Each row of numbers stands for one object and depends on some of the facts below. Use the named rows to name the rest.

How the objects are related:
basefus: tistel niva; kodur 306; kluzo 364
beflem: tistel zivam; trodra j; kodur 68; kluzo 364
betrur: tistel sistan; trodra f; kodur 111; kluzo 924
bosapes: tistel logar; trodra d; kodur 59; kluzo 746
bratufo: tistel kloflo; trodra c; kodur 981; kluzo 364
breplus: tistel flalomal; trodra k; kodur 981; kluzo 746
brida: tistel logar; trodra j; kodur 939; kluzo 364
briduplu: tistel sadraso; trodra d; kodur 939; kluzo 940
brigrer: tistel kloflo; trodra g; kodur 939; kluzo 364
brugus: tistel niva; trodra j; kodur 981; kluzo 924
bruras: tistel vefo; trodra j; kodur 981; kluzo 940
buboba: tistel zivam; trodra g; kodur 111; kluzo 924
buke: tistel flalomal; trodra h; kodur 981; kluzo 364
dabon: tistel sistan; trodra h; kodur 981; kluzo 364
dasto: tistel trunu; trodra f; kodur 59; kluzo 940
dazufur: tistel tragin; trodra m; kodur 306; kluzo 924
defloko: tistel kloflo; kodur 68; kluzo 364
detel: tistel vefo; trodra h; kodur 981; kluzo 940
dokos: tistel flalomal; trodra e; kodur 939; kluzo 924
drasin: tistel tragin; trodra a; kodur 981; kluzo 924
drobrel: tistel vefo; trodra c; kodur 111; kluzo 940
drorul: tistel liteze; trodra c; kodur 981; kluzo 339
drufa: tistel niva; trodra h; kodur 939; kluzo 364
drustaklan: tistel liteze; trodra i; kodur 68; kluzo 364
druti: tistel stoku; kodur 981
duskubrok: tistel pitruk; kodur 306
fanebon: tistel kefel; trodra m; kodur 111; kluzo 364
fatri: tistel kefel; trodra e; kodur 59; kluzo 940
fetil: tistel kefel; trodra a; kodur 59; kluzo 940
fide: tistel sadraso; trodra g; kodur 111; kluzo 940
flagin: tistel pido; trodra h; kodur 306; kluzo 364
flalomal: tistel logar; kodur 59
flavepo: tistel flalomal; trodra g; kodur 111; kluzo 924
fliflinak: tistel klizis; trodra b; kodur 981; kluzo 924
flonis: tistel logar; trodra b; kodur 981; kluzo 746
floskuflem: tistel niva; trodra c; kodur 68; kluzo 364
fluflok: tistel plorisen; trodra c; kodur 59; kluzo 364
flugak: tistel tragin; kodur 306; kluzo 364
foplir: tistel logar; trodra a; kodur 68; kluzo 339
fovam: tistel liteze; trodra e; kodur 59; kluzo 364
gagar: tistel vefo; kodur 939; kluzo 746
gastir: tistel sadraso; kodur 939; kluzo 746
gobun: tistel zogro; trodra d; kodur 68; kluzo 364
goskigan: tistel pido; trodra j; kodur 111; kluzo 746
graborum: tistel trunu; trodra g; kodur 68; kluzo 940
grabror: tistel klizis; trodra a; kodur 68; kluzo 924
grazin: tistel klizis; trodra g; kodur 939; kluzo 746
gridrus: tistel trunu; trodra j; kodur 939; kluzo 364
grifle: tistel zogro; trodra b; kodur 111; kluzo 940
gristor: tistel trunu; trodra d; kodur 306; kluzo 924
groklaku: tistel liteze; kodur 59; kluzo 364
gufotri: tistel niva; trodra f; kodur 68; kluzo 940
kadil: tistel kloflo; trodra i; kodur 939; kluzo 364
kame: tistel pubrar; kodur 306; kluzo 940
kefel: tistel pubrar; kodur 59
keflostom: tistel kloflo; trodra b; kodur 981; kluzo 364
kidume: tistel kloflo; trodra l; kodur 68; kluzo 364
kiskasta: tistel liteze; trodra b; kodur 306; kluzo 339
klabren: tistel flalomal; trodra j; kodur 306; kluzo 364
klere: tistel kloflo; trodra h; kodur 939; kluzo 746
klizis: tistel logar; kodur 981
kloflo: tistel sadraso; kodur 981
kloskik: tistel trunu; kodur 111; kluzo 940
kodram: tistel trunu; trodra k; kodur 306; kluzo 364
kogriran: tistel pubrar; trodra c; kodur 68; kluzo 364
kubru: tistel pitruk; trodra b; kodur 981; kluzo 364
kuluk: tistel sistan; trodra l; kodur 939; kluzo 924
leflun: tistel sadraso; kodur 68
liplus: tistel sadraso; trodra l; kodur 981; kluzo 924
liteze: tistel druti; kodur 111
logar: kodur 939
loplenuk: tistel pitruk; trodra a; kodur 981; kluzo 924
loskelu: tistel vefo; trodra i; kodur 306; kluzo 364
loton: tistel trunu; kodur 111; kluzo 940
maram: tistel druti; trodra h; kodur 68; kluzo 940
mekla: tistel liteze; trodra m; kodur 59; kluzo 364
menur: tistel kloflo; kodur 68; kluzo 940
mepel: tistel niva; kodur 981; kluzo 364
metu: tistel liteze; trodra f; kodur 306; kluzo 940
miklu: tistel druti; trodra a; kodur 981; kluzo 924
mufuflir: tistel flalomal; trodra m; kodur 68; kluzo 364
mutram: tistel leflun; trodra b; kodur 68; kluzo 364
naplubres: tistel kloflo; trodra j; kodur 981; kluzo 364
nepar: tistel trunu; trodra b; kodur 981; kluzo 940
nezuk: tistel sadraso; kodur 68; kluzo 940
niva: tistel stoku; kodur 68
nurok: tistel druti; trodra i; kodur 981; kluzo 940
pavik: tistel liteze; trodra g; kodur 981; kluzo 339
pegik: tistel logar; trodra i; kodur 939; kluzo 746
pidan: tistel sadraso; trodra i; kodur 939; kluzo 940
pido: tistel sadraso; kodur 939
pirok: tistel niva; trodra i; kodur 111; kluzo 364
pitruk: tistel vefo; kodur 68
plenom: tistel logar; trodra m; kodur 306; kluzo 364
plestus: tistel vefo; trodra g; kodur 939; kluzo 940
plimoklir: tistel sadraso; trodra e; kodur 68; kluzo 940
pliplim: tistel leflun; trodra c; kodur 68; kluzo 364
plitil: tistel sadraso; trodra k; kodur 939; kluzo 940
plivun: tistel kefel; trodra h; kodur 939; kluzo 940
plobrul: tistel logar; trodra k; kodur 68; kluzo 746
plodru: tistel zivam; trodra d; kodur 68; kluzo 364
plone: tistel niva; trodra d; kodur 306; kluzo 364
plorisen: tistel stoku; kodur 981
pluskin: tistel kefel; kodur 59; kluzo 940
potal: tistel flalomal; trodra d; kodur 111; kluzo 364
pubrar: tistel stoku; kodur 939
rafle: tistel plorisen; trodra i; kodur 981; kluzo 940
ragitru: tistel logar; trodra f; kodur 68; kluzo 364
ralu: tistel zivam; trodra i; kodur 939; kluzo 364
ramek: tistel liteze; kodur 306; kluzo 339
ristul: tistel flalomal; trodra a; kodur 306; kluzo 364
roken: tistel klizis; kodur 939; kluzo 940
sadraso: kodur 306
sapluruk: tistel druti; kodur 939; kluzo 364
seflik: tistel trunu; trodra h; kodur 111; kluzo 746
seklel: tistel pido; trodra c; kodur 68; kluzo 940
sistan: tistel sadraso; kodur 59
skaso: tistel stoku; trodra h; kodur 981; kluzo 924
skatri: tistel flalomal; trodra b; kodur 68; kluzo 364
skibrudi: tistel liteze; trodra a; kodur 59; kluzo 940
skiplos: tistel niva; trodra l; kodur 59; kluzo 364
skodrim: tistel flalomal; trodra i; kodur 306; kluzo 364
skogruk: tistel tragin; trodra d; kodur 939; kluzo 940
skuve: tistel flalomal; trodra c; kodur 68; kluzo 364
sotufus: tistel sadraso; trodra c; kodur 981; kluzo 364
stapo: tistel trunu; trodra c; kodur 68; kluzo 940
stegre: tistel kefel; kodur 111; kluzo 364
stiral: tistel logar; trodra e; kodur 68; kluzo 364
stoku: kodur 939
stoplor: tistel stoku; trodra f; kodur 111; kluzo 924
stoplu: tistel niva; trodra e; kodur 59; kluzo 940
stunasem: tistel druti; kodur 59; kluzo 940
sugrol: tistel niva; kodur 939; kluzo 940
sumok: tistel zivam; trodra f; kodur 939; kluzo 364
taso: tistel sistan; kodur 981; kluzo 924
tefa: tistel kefel; trodra j; kodur 59; kluzo 940
tenoskis: tistel niva; kodur 306; kluzo 924
tevak: tistel leflun; trodra j; kodur 939; kluzo 364
togrin: tistel sistan; trodra e; kodur 306; kluzo 924
tragin: tistel zogro; kodur 939
tragres: tistel kefel; trodra g; kodur 59; kluzo 940
traken: tistel trunu; trodra l; kodur 981; kluzo 746
traklufa: tistel flalomal; trodra l; kodur 306; kluzo 364
treduvi: tistel kefel; trodra b; kodur 68; kluzo 364
trerek: tistel zivam; trodra a; kodur 111; kluzo 364
tritrus: tistel kloflo; trodra e; kodur 306; kluzo 364
trufal: tistel logar; trodra l; kodur 939; kluzo 746
trunu: tistel vefo; kodur 111
tubo: tistel kloflo; trodra f; kodur 981; kluzo 339
tuska: tistel tragin; trodra c; kodur 111; kluzo 924
vaken: tistel vefo; trodra b; kodur 981; kluzo 940
vefo: kodur 306
vepli: tistel niva; trodra k; kodur 68; kluzo 746
vestos: tistel sadraso; trodra j; kodur 939; kluzo 364
vistodro: tistel klizis; trodra e; kodur 939; kluzo 364
vize: tistel pido; trodra a; kodur 306; kluzo 924
vuge: tistel kefel; trodra d; kodur 59; kluzo 746
vuklu: tistel niva; kodur 111; kluzo 746
zadril: tistel vefo; kodur 939; kluzo 940
zivam: tistel vefo; kodur 981
zogro: kodur 59
zuben: tistel kloflo; trodra a; kodur 111; kluzo 364
zudri: tistel logar; trodra c; kodur 68; kluzo 940
zudrodru: tistel duskubrok; trodra f; kodur 306; kluzo 940

Named rows:
floskuflem: 14  0  11  33  -27  5  -15  -19  23  0  7  -15  1  -8  11  -12  8  -28  22  0  -25  -5  10  18  9  11  19  -4  34
druti: -41  29  8  -10  11  34  40  5  11  14  3  -6  28  36  2  -78  -38  32  -65  -34  -1  58  25  -35  -30  -20  -17  41  35
miklu: 9  2  10  -11  28  -7  -27  22  -24  -2  -20  8  -8  45  -48  18  14  46  7  0  7  -17  15  -18  -44  2  -18  5  -51
zudri: 6  3  21  42  -28  -26  2  -5  -32  -13  8  -9  3  18  -10  27  -5  -13  30  29  -14  -39  -4  -4  11  -4  18  -30  -6
fetil: 10  -1  37  -11  12  -32  -24  -8  7  18  -6  20  -18  19  -4  12  -1  16  29  25  11  -12  14  1  -40  7  2  1  -35
gobun: 11  -28  -16  14  -30  8  -6  8  26  -13  23  1  -2  -28  11  -9  2  -28  26  3  3  -15  5  19  9  14  23  3  31
seflik: 24  19  -22  -5  40  1  10  -11  4  0  11  42  -44  -44  23  11  6  -34  -17  1  -1  7  13  24  55  -3  2  -7  6
ralu: 24  -5  -40  -19  3  -2  14  -35  2  4  -21  -22  1  -23  0  -7  14  -17  -8  -3  2  33  -9  9  5  18  -19  -1  -16
plestus: 18  1  -9  -16  20  -30  13  -17  -32  -9  -1  -6  -15  7  -14  7  7  6  6  6  29  -11  -14  -5  -16  29  -21  -7  -49
grifle: -22  4  11  -33  17  9  -6  45  -12  -20  2  22  -37  -38  -31  32  6  3  6  21  24  -30  -2  6  27  2  -17  -17  -27
pliplim: 6  -15  -8  41  -28  -5  -4  -6  -1  5  14  -16  10  -25  28  4  1  -26  30  -6  -14  0  -15  15  12  0  29  9  32
kodram: 27  -16  -35  -7  -21  4  -6  1  15  -11  21  16  -15  -31  -5  -14  5  -26  11  2  8  -7  20  8  11  20  4  15  14
tubo: -6  -2  1  21  30  -1  -3  -14  -9  23  -2  4  23  26  52  17  8  12  -27  -39  -11  29  -12  -5  2  -34  11  8  8
kloflo: -48  5  -7  -14  8  26  49  16  -8  19  11  -5  38  21  14  -62  -43  30  -54  -42  11  53  7  -41  -23  -24  -11  54  33
fovam: 12  19  5  16  22  20  -15  -2  37  -1  -39  1  6  9  6  -18  37  -1  -8  -13  -14  13  19  32  -4  7  16  -10  18
vepli: 37  -12  -6  2  -26  -12  -28  -5  25  -30  31  14  -27  -36  31  -17  7  -43  32  29  14  -17  6  32  -2  31  16  -10  21
plitil: 8  -19  -8  -25  20  -17  -5  12  -25  -20  8  12  -6  2  4  17  13  16  14  0  33  -22  -27  -6  -26  21  -8  -6  -42
tragin: -45  11  -10  -8  -6  21  53  -5  5  18  17  -6  40  28  16  -72  -49  27  -51  -28  -2  42  5  -40  -30  -18  -7  33  40

Rows to name:
No name comes twice in this set of rows, the named rows included.
8  32  6  0  16  23  -3  -4  12  23  -25  -12  -36  -57  -10  2  6  -26  -9  12  -21  29  3  32  20  -2  -29  -1  -4 : pirok
-10  -19  17  19  -15  -20  -7  34  -51  4  11  1  -6  11  -33  25  -8  33  45  0  3  -41  -5  -21  -22  5  1  12  -18 : vize
37  -21  -23  6  -29  -8  -18  2  18  -33  48  14  -17  -36  31  -9  4  -37  23  45  12  -21  -7  25  6  20  26  -8  22 : plobrul
-2  -4  -22  -6  19  35  -10  25  32  20  7  15  -12  -38  -7  7  3  -8  -12  41  -12  -3  7  29  27  -26  2  2  20 : potal
-8  -13  11  -6  -17  -12  3  20  -26  -20  0  8  1  24  -63  24  -3  8  29  -13  14  -56  22  -27  11  19  -5  -13  -15 : gristor
-60  58  25  6  5  40  53  34  1  26  2  20  0  6  -21  -81  -41  17  -46  -17  -27  48  41  -22  -10  -29  -12  38  60 : liteze
-8  -32  -17  -15  -36  17  -3  29  20  -38  28  -4  -2  -55  11  -11  6  -27  24  -2  24  -16  -24  23  14  26  8  1  18 : mutram
-10  25  7  5  21  4  20  17  -38  25  -8  -14  -27  -8  -72  30  -22  18  11  27  -7  -37  -8  -1  7  -12  -39  -12  -43 : flavepo
14  18  24  3  22  -22  -24  19  -6  -8  -20  28  -19  23  -17  -11  25  28  17  15  2  -11  18  10  -41  23  12  -2  -24 : skibrudi
0  -14  4  24  -33  -19  0  22  -26  1  14  -7  5  27  -58  16  -16  21  52  36  -5  -53  1  -16  -30  8  8  -6  -16 : grabror
5  19  33  25  -6  -7  0  5  -8  -46  17  -10  -18  13  -17  -2  -1  -17  35  -2  18  -53  -2  3  8  32  5  -27  2 : maram

The same objects again, as new rows of numbers:
Some objects and their rows:
stegre: 12  -9  -9  7  4  6  -7  18  6  -7  2  -3  14  -1  -3  0  5  33  11  -20  -3  -3  0  1  12  -2  -4  1
fanebon: 11  -11  -13  3  7  5  -8  12  6  -5  4  -3  12  -4  -5  2  5  24  10  -21  -7  -2  -3  0  15  -4  -4  2
fliflinak: 3  2  3  -18  2  -9  -2  -2  6  2  -1  -3  11  1  -5  -7  -2  -8  -6  15  -2  0  -6  3  -10  -7  1  1
kefel: 4  -4  -2  11  0  1  6  -8  -12  -1  2  1  -3  5  4  -3  0  -11  0  -3  -3  4  -10  1  1  -4  4  4
tritrus: 0  3  11  -3  1  9  1  17  10  -3  -5  -1  13  -2  -4  1  5  33  7  -14  1  -5  9  -1  4  16  -1  0
stapo: 11  -7  -9  9  -5  -2  -3  -11  -10  13  15  -14  -30  9  1  1  -2  -44  -5  4  -3  4  6  0  7  -3  12  7
goskigan: 6  -1  4  -11  3  -5  0  10  12  6  -2  -8  15  5  -8  -1  1  40  2  -12  -3  -7  1  1  23  0  -2  -5
plorisen: 0  1  -2  5  0  -4  1  5  -3  -1  5  6  -4  -1  -3  -1  -3  -16  1  5  -3  0  -10  0  -2  -2  3  -1
keflostom: 2  3  5  -18  7  -2  -1  6  6  -7  -4  7  8  -3  -3  3  4  32  3  -12  4  -4  -3  0  -3  2  -9  -3
basefus: 1  -6  -3  0  1  5  -5  12  4  -9  -2  5  9  -5  -2  3  4  28  6  -13  -2  -2  3  -1  6  0  -7  1
betrur: 9  -1  2  -8  3  -6  -6  3  5  13  3  -15  14  9  -10  -5  0  -4  0  9  -4  -4  -4  -2  2  -8  6  1
bratufo: -3  -1  -2  -8  9  7  -4  9  4  -4  0  0  7  -8  -4  7  6  11  6  -9  -3  -1  -2  -8  -6  5  -5  3
liteze: 12  -7  -4  5  -3  -1  -4  9  1  0  8  -1  -10  5  -11  -2  -3  4  3  3  -6  -2  5  -2  12  -5  2  -2
gufotri: 9  -8  -4  14  -5  -5  3  -11  -15  8  7  -7  -20  16  0  -3  -6  -24  -1  5  -1  2  5  2  14  -6  10  -1
drorul: -6  -10  -5  -1  4  7  -13  3  8  -12  0  15  -2  -10  -2  6  6  10  10  -1  -3  -4  12  -8  2  1  -8  4
gobun: 14  -11  -8  -15  0  7  -1  -3  3  -2  0  -14  4  -1  -1  6  8  31  3  -20  -2  0  10  -2  11  -3  -5  8
fovam: 5  -5  7  9  -9  14  6  4  9  -10  -8  10  6  -3  1  0  4  32  5  -10  0  -3  19  -3  15  9  -5  3
dabon: -5  2  7  -17  6  -1  1  11  9  -6  -5  5  8  -3  -3  1  3  39  3  -13  1  -4  -4  1  5  7  -8  -3

Which object is each row?
No name comes twice in this set of rows, the named rows included.
4  -7  0  -10  0  0  -10  9  9  -14  -4  14  1  -1  -1  2  5  32  6  -7  5  -5  14  -1  6  -2  -14  0 : kiskasta
3  -1  6  13  -6  2  9  -4  -6  13  7  -12  -17  17  0  -6  -3  -21  0  8  0  -1  15  3  10  11  13  -3 : plimoklir
7  -4  -9  7  1  -8  -6  5  -6  13  19  -11  -25  5  -7  0  -5  -36  -1  9  -5  1  -1  0  5  -3  13  2 : drobrel
-2  -5  -2  15  -5  -9  -1  -4  -11  3  7  8  -19  10  -5  -4  -9  -25  -2  16  -1  -1  -1  -2  8  -5  5  -6 : metu
16  -8  -4  -9  -1  3  1  4  2  -8  -3  -1  8  6  1  -1  7  47  6  -28  2  -1  3  5  16  -5  -5  5 : treduvi
15  0  -1  5  -3  1  -7  5  15  14  6  -15  9  -1  -7  -6  0  -19  -2  8  -7  -2  0  1  11  -1  12  7 : buboba
12  -5  -1  -6  -1  2  4  -4  -7  7  4  -14  -4  13  -2  0  1  1  -2  -4  -2  0  6  -2  4  -1  4  4 : leflun
-10  6  1  11  -1  -14  4  -1  -3  11  6  4  -20  7  2  -4  -9  -27  -7  15  1  -2  -12  7  15  2  5  -9 : bruras
7  3  2  -14  2  -3  -2  15  10  -6  -2  9  3  -6  0  3  2  32  0  -14  5  -2  -5  4  3  0  -8  0 : kubru
14  -10  -4  4  -4  2  4  -7  -7  3  4  -8  -7  8  -1  -1  0  1  2  -6  -4  1  5  0  9  -3  4  5 : niva
-9  -7  2  7  0  9  -9  7  14  -10  -4  14  2  -9  -2  3  5  14  9  -3  -2  -6  17  -4  8  8  -7  -2 : pavik
16  -5  -7  -2  -5  -1  2  -2  -3  6  4  -12  -7  7  -1  1  0  -1  -3  -8  0  1  3  2  8  -3  5  6 : pitruk
14  -4  -4  -1  0  -5  -8  4  7  7  4  -10  14  6  -9  -7  0  -2  0  11  -7  -2  -4  -1  8  -13  6  2 : stoplor
6  -6  -5  3  3  5  1  -7  -1  -4  -3  4  12  -1  4  0  7  8  2  -10  -5  2  -5  0  4  -7  -2  7 : vuge

The same objects again, as new rows of numbers:
Some rows with their names:
kiskasta: 37  10  1  18  -19  14  -17  28  7  21  -10  39  14
tevak: -34  -8  -3  3  -8  3  -5  -20  -3  -28  -4  30  -7
basefus: -3  4  -11  7  -7  -16  0  -29  -3  -40  6  8  7
loskelu: -16  -11  22  17  -8  -6  -23  -13  -12  -19  -7  6  -3
drufa: -10  9  -14  14  -16  -1  -26  -33  10  -13  0  -3  3
buke: 14  2  13  -3  -1  -25  22  -41  -4  7  -11  -23  -13
goskigan: -10  -5  -10  -38  27  12  24  10  -22  21  -10  -1  5
traken: 12  -14  9  -8  30  -15  -6  22  -31  11  -4  -28  16
breplus: 13  -10  -7  -12  27  -34  7  11  -7  37  0  -27  9
loplenuk: 25  -13  63  24  -30  9  27  12  29  -10  -11  -36  10
brugus: 43  4  37  4  -42  23  44  5  5  -24  -14  18  0
zudrodru: 5  3  -11  20  25  -1  -13  17  0  6  4  -15  2
bruras: 28  2  -1  -3  25  -6  21  24  -33  9  -5  -4  4
stoplu: 10  -11  -11  -4  6  -4  -16  17  -4  16  10  10  15
kloskik: 17  18  -2  -22  36  15  21  21  -14  -3  -5  -38  2
kloflo: -6  6  -23  -7  8  -11  41  6  -19  17  -7  -9  4
flalomal: -1  14  -18  -11  18  -27  7  5  -7  8  12  5  -17
duskubrok: -10  12  -18  13  25  -23  0  12  -13  -9  6  -7  -7

Name these rows:
No name comes twice in this set of rows, the named rows included.
-17  8  -7  12  -1  -20  7  -24  -2  -30  3  3  -6 : flugak
39  -11  52  13  -48  2  33  5  33  -6  -9  -17  29 : miklu
-21  2  -9  26  -8  -10  -1  -36  -2  2  -5  3  -8 : flagin
-35  -15  3  16  -11  -7  1  -15  -3  1  -5  15  2 : tritrus
51  14  26  20  -42  17  37  -14  19  -10  -16  -16  -2 : skaso
-26  -8  20  26  -4  -15  -20  -13  3  -24  2  -28  6 : kodram
8  0  -5  -35  -10  14  31  -36  -11  -31  -2  -33  6 : stegre
22  2  -38  7  0  13  -25  2  3  14  11  -18  -7 : plivun
17  -7  33  12  -40  9  7  9  49  -13  0  27  -24 : dokos
11  9  -35  0  15  9  -6  15  5  -10  10  16  2 : sugrol
11  -27  -9  3  -4  1  -22  22  6  29  15  -19  20 : fetil
34  16  15  27  -42  16  29  3  28  -44  3  22  -5 : tenoskis

